Below is a small trained network, with its code and all its weights. Each question gives an input and a target symbol and asks what happens when units are switched off, that is, made to give their printed mean instead of their output.

import numpy as np


def w(rows, s, z=0):
    codes = np.array(rows[::2]) - 128.0
    scale = np.full(codes.shape[1], s)
    scale[-1] = z or s
    return codes * scale


def f(y):
    return y / 2 * (1 + np.tanh(0.7978845608 * (y + 0.044715 * y**3)))


def softmax(a):
    e = np.exp(a - a.max(-1, keepdims=True))
    return e / e.sum(-1, keepdims=True)


def log_softmax(a):
    a = a - a.max(-1, keepdims=True)
    return a - np.log(np.exp(a).sum(-1, keepdims=True))


def net(x, mask):
    ids = ['αδεηθλμξπσφψω'.index(c) for c in x.split()]
    T = len(ids)
    res = E[ids] + P[:T]
    u = 0
    for l in range(2):
        q, k, v = (res @ M[l].T for M in (Q, K, V))
        z = softmax(np.where(np.tri(T) > 0, q @ k.T / 4**0.5, -1e9)) @ v
        res = res + np.where(mask[u], z, O[l][:, -1]) @ O[l][:, :-1]
        u += 1
        y = f(res @ A[l][:, :-1].T + A[l][:, -1])
        res = res + np.where(mask[u : u + 8], y, B[l][:, -1]) @ B[l][:, :-1]
        u += 8
    return log_softmax(res[-1] @ U[:, :-1].T + U[:, -1])


Q, K, V, O, A, B = {}, {}, {}, {}, {}, {}
E = w([
[95,52,91],'α',
[87,56,142],'δ',
[125,82,138],'ε',
[153,82,196],'η',
[125,143,34],'θ',
[87,104,62],'λ',
[196,228,149],'μ',
[116,77,181],'ξ',
[190,101,150],'π',
[130,85,27],'σ',
[167,134,158],'φ',
[52,254,228],'ψ',
[199,135,203],'ω',
],0.0097)
P = w([
[254,57,128],'0',
[96,148,137],'1',
[151,160,89],'2',
[142,49,59],'3',
[97,147,137],'4',
[153,162,93],'5',
[147,36,177],'6',
[97,148,136],'7',
[154,161,97],'8',
[125,48,64],'9',
[98,148,137],'10',
],0.0094)
Q[0] = w([
[1,191,179],'L0H1',
[149,79,146],'L0H1',
[62,159,156],'L0H1',
[121,138,127],'L0H1',
],0.0075)
K[0] = w([
[2,87,72],'L0H1',
[132,115,195],'L0H1',
[52,103,101],'L0H1',
[130,130,118],'L0H1',
],0.0085)
V[0] = w([
[40,28,99],'L0H1',
[51,67,115],'L0H1',
[246,32,197],'L0H1',
[41,98,100],'L0H1',
],0.0013)
O[0] = w([
[14,22,113,194],'L0H1',
[34,80,129,157],'L0H1',
[153,7,25,254],'L0H1',
[55,109,148,126],'L0H1',
],0.0015,0.00066)
A[0] = w([
[139,147,158,201],'L0N1',
[194,8,104,194],'L0N2',
[129,156,243,7],'L0N3',
[193,103,67,119],'L0N4',
[129,13,198,168],'L0N5',
[105,190,123,169],'L0N6',
[51,146,119,105],'L0N7',
[140,144,157,253],'L0N8',
],0.017,0.0038)
B[0] = w([
[158,145,139,137],'L0N1',
[199,120,218,246],'L0N2',
[254,66,118,134],'L0N3',
[164,104,67,166],'L0N4',
[123,115,57,220],'L0N5',
[93,130,171,134],'L0N6',
[119,57,125,136],'L0N7',
[136,176,153,148],'L0N8',
],0.027,0.011)
Q[1] = w([
[101,168,147],'L1H1',
[179,121,132],'L1H1',
[73,184,151],'L1H1',
[8,120,105],'L1H1',
],0.015)
K[1] = w([
[166,175,175],'L1H1',
[65,150,76],'L1H1',
[207,182,212],'L1H1',
[250,51,223],'L1H1',
],0.013)
V[1] = w([
[229,22,118],'L1H1',
[130,26,14],'L1H1',
[54,114,2],'L1H1',
[173,73,140],'L1H1',
],0.0013)
O[1] = w([
[100,197,4,255],'L1H1',
[99,95,93,168],'L1H1',
[129,38,196,68],'L1H1',
[109,164,64,189],'L1H1',
],0.0029,0.0038)
A[1] = w([
[78,8,71,69],'L1N1',
[92,172,80,155],'L1N2',
[133,131,226,40],'L1N3',
[152,74,183,135],'L1N4',
[169,132,204,71],'L1N5',
[151,80,37,4],'L1N6',
[49,128,173,210],'L1N7',
[170,74,41,245],'L1N8',
],0.013,0.0035)
B[1] = w([
[186,29,95,162],'L1N1',
[165,238,62,138],'L1N2',
[25,133,151,166],'L1N3',
[211,116,122,230],'L1N4',
[108,125,48,228],'L1N5',
[82,94,18,183],'L1N6',
[228,217,108,131],'L1N7',
[65,190,254,252],'L1N8',
],0.021)
U = w([
[255,228,203,141],'α',
[152,105,212,254],'δ',
[181,15,133,122],'ε',
[205,71,93,117],'η',
[35,155,126,108],'θ',
[37,55,181,123],'λ',
[112,218,115,99],'μ',
[127,120,108,190],'ξ',
[241,119,31,35],'π',
[64,177,227,48],'σ',
[116,138,105,175],'φ',
[93,53,33,116],'ψ',
[158,181,54,101],'ω',
],0.006,0.0058)

Each question gives the input, a string of symbols that net reads in full, and the target symbol t.
The units are the heads (4 rows each of Q, K, V and O) and the neurons (one row each of A and B). Each row of codes is followed by its name. A weight is (code - 128) times the scale printed after its matrix; where a second scale follows, it is the last column's (O, A, B and U).
mask holds one flag per unit, layer by layer, with each layer's heads first. A switched-off unit (its flag False) gives its mean, the last column of its rows in O or B, instead of its output. The means were averaged over made-up inputs and are rounded, as every weight is.
A unit's drop is (log p(t) with every unit on - log p(t) with that unit switched off) / (log p(t) with every unit on - log p(t) with every unit switched off).
The circuit of an input: a set's keep is (log p(t) with only the set's units on - log p(t) with every unit switched off) / (log p(t) with every unit on - log p(t) with every unit switched off). Starting from the 12 units with the biggest drops (on a tie, the unit counted first), units are removed one at a time, each time the one whose removal leaves the highest keep (on an exact tie, the one counted first), for as long as the keep stays at least 0.8.
units of the circuit, in order: the units of the circuit, biggest drop first
unit that matters most: the unit with the biggest drop
top k neurons: the k neurons with the biggest drops, biggest first
top k neurons in layer l: the k neurons of layer l with the biggest drops, biggest first
input ω π δ δ σ μ, target μ: units of the circuit, in order -> (L0N2; L1N4; L1N2)
input ε δ σ, target σ: top 3 neurons in layer 0 -> (L0N4; L0N5; L0N7)
input δ α δ μ σ δ λ λ α φ, target α: units of the circuit, in order -> (L0N2)
input δ δ δ λ, target α: units of the circuit, in order -> (L0N2; L1N8; L0N4)
input φ α δ λ α φ φ δ λ π, target α: top 4 neurons -> (L0N2; L1N4; L1N8; L0N4)
input λ α δ μ α λ σ, target α: top 3 neurons in layer 0 -> (L0N2; L0N5; L0N4)
input σ δ λ α π δ δ φ μ ξ δ, target ψ: top 2 neurons in layer 0 -> (L0N2; L0N7)
input δ δ η λ φ ω α, target α: units of the circuit, in order -> (L0N2; L0N5; L1N8)
input σ α λ α α π δ α σ ξ, target α: units of the circuit, in order -> (L0N2; L0N5; L1N8)
input λ α α δ θ, target ω: units of the circuit, in order -> (L0N2; L1N8; L1N2; L0N5)
input λ λ λ μ θ μ σ λ φ ψ, target α: top 3 neurons -> (L0N2; L0N5; L1N7)
input δ λ α φ μ λ ε, target α: units of the circuit, in order -> (L0N2; L0N5; L1N4; L1N8)
input δ α ψ σ ε δ δ σ δ η, target α: top 3 neurons -> (L0N2; L0N5; L1N4)
input δ ε ε σ μ ξ λ θ, target ω: units of the circuit, in order -> (L0N2; L1N2; L1N8; L0N5)
input π δ α φ, target α: top 3 neurons -> (L0N2; L0N4; L1N4)
input δ α θ, target θ: top 3 neurons in layer 1 -> (L1N8; L1N4; L1N6)
input α π δ ξ δ δ δ α ξ π μ, target θ: unit that matters most -> L0N5
input η δ σ α, target α: top 2 neurons -> (L0N2; L1N8)
input δ μ δ θ π α θ σ, target δ: top 3 neurons -> (L0N5; L1N5; L0N2)
input σ δ δ θ ξ α σ σ, target δ: top 2 neurons in layer 1 -> (L1N5; L1N6)
